Below is a small trained network, with its code and all its weights. Each question gives an input and a class and asks what happens when units are switched off, that is, made to give their printed mean instead of their output.

import numpy as np


def w(rows, s, z=0):
    codes = np.array(rows[::2]) - 128.0
    scale = np.full(codes.shape[1], s)
    scale[-1] = z or s
    return codes * scale


def f(y):
    return y / 2 * (1 + np.tanh(0.7978845608 * (y + 0.044715 * y**3)))


def log_softmax(a):
    a = a - a.max(-1, keepdims=True)
    return a - np.log(np.exp(a).sum(-1, keepdims=True))


def net(x, mask):
    res = np.array(x, float).reshape(1, 7) / 4 @ E
    y = f(res @ A[0][:, :-1].T + A[0][:, -1])
    res = res + np.where(mask, y, B[0][:, -1]) @ B[0][:, :-1]
    return log_softmax(res[-1] @ U[:, :-1].T + U[:, -1])


A, B = {}, {}
E = w([
[115,147,128,165,160,89,91,173,107],'x0',
[94,58,209,121,199,124,152,89,169],'x1',
[73,70,194,170,234,122,185,108,76],'x2',
[212,80,136,180,145,171,198,63,102],'x3',
[168,137,183,200,1,194,162,75,129],'x4',
[216,170,165,145,68,121,85,87,11],'x5',
[129,118,90,112,103,155,184,168,195],'x6',
],0.0089)
A[0] = w([
[105,160,82,66,81,101,56,161,156,176],'n0',
[194,159,165,201,52,128,118,62,55,205],'n1',
[174,147,150,137,80,144,109,127,105,185],'n2',
[93,121,95,102,130,131,120,170,190,254],'n3',
[132,140,101,97,66,118,175,186,150,214],'n4',
[108,147,139,187,196,81,73,102,21,151],'n5',
[68,116,113,143,204,162,159,85,139,117],'n6',
[120,168,112,63,156,122,117,181,174,197],'n7',
[151,125,140,161,112,133,111,56,114,159],'n8',
[128,174,124,100,107,122,105,149,145,189],'n9',
[48,84,150,122,215,129,175,94,163,129],'n10',
[83,94,185,118,246,118,136,145,127,247],'n11',
],0.011,0.0032)
B[0] = w([
[199,142,79,47,94,72,88,119,59,216],'n0',
[187,113,137,223,114,183,38,97,108,249],'n1',
[153,100,103,156,104,149,108,120,126,191],'n2',
[132,122,132,60,106,125,195,127,142,196],'n3',
[122,187,158,118,107,201,172,116,157,189],'n4',
[77,228,98,181,217,156,153,143,118,200],'n5',
[85,81,153,124,117,92,112,142,146,180],'n6',
[123,125,130,45,95,92,109,130,90,190],'n7',
[147,89,120,165,119,94,90,168,113,171],'n8',
[179,109,61,118,130,110,119,160,130,171],'n9',
[102,24,183,114,105,97,141,117,183,214],'n10',
[60,80,154,142,219,8,133,134,151,223],'n11',
],0.015,0.017)
U = w([
[67,211,121,170,208,77,89,173,103,78],'0',
[139,225,118,112,64,217,199,140,184,2],'1',
[235,172,114,243,58,211,1,86,92,229],'2',
[53,43,192,117,153,30,120,148,174,229],'3',
[184,218,62,23,46,104,99,172,106,76],'4',
],0.0064,0.00083)

Each question gives the input, the list of numbers given to net, and the class t.
The units are the neurons (one row each of A and B). Each row of codes is followed by its name. A weight is (code - 128) times the scale printed after its matrix; where a second scale follows, it is the last column's (A, B and U).
mask holds one flag per neuron, in row order. A switched-off neuron (its flag False) gives its mean, the last column of its row in B, instead of its output. The means were averaged over made-up inputs and are rounded, as every weight is.
A unit's drop is (log p(t) with every unit on - log p(t) with that unit switched off) / (log p(t) with every unit on - log p(t) with every unit switched off).
The circuit of an input: a set's keep is (log p(t) with only the set's units on - log p(t) with every unit switched off) / (log p(t) with every unit on - log p(t) with every unit switched off). Starting from all 12 units, units are removed one at a time, each time the one whose removal leaves the highest keep (on an exact tie, the one counted first), for as long as the keep stays at least 0.8.
circuit, biggest first: the units of the circuit, biggest drop first
most important unit: the unit with the biggest drop
k most important neurons: the k neurons with the biggest drops, biggest first
drop when u is switched off: that unit's drop, to one decimal
input [-1,4,-6,-4,5,-1,0], class 4: most important unit -> n1
input [4,4,-7,-1,6,-1,7], class 4: circuit, biggest first -> [n1 n10]
input [5,-7,0,5,-4,1,6], class 4: 2 most important neurons -> [n1 n5]
input [-7,-1,-1,5,1,-3,1], class 1: circuit, biggest first -> [n1 n11 n0]
input [0,-8,8,0,0,2,2], class 2: 2 most important neurons -> [n11 n3]
input [7,3,-6,-1,-6,0,-8], class 0: 2 most important neurons -> [n5 n11]
input [-7,7,7,-4,5,6,-4], class 2: 2 most important neurons -> [n1 n3]
input [7,0,7,-6,-3,6,-2], class 0: drop when n5 is switched off -> 1.6
input [-6,1,4,-2,8,-4,-8], class 2: drop when n1 is switched off -> 1.0
input [2,4,1,-5,5,4,-6], class 2: drop when n9 is switched off -> 0.0
input [6,-2,0,1,1,-4,-7], class 0: drop when n5 is switched off -> 0.1
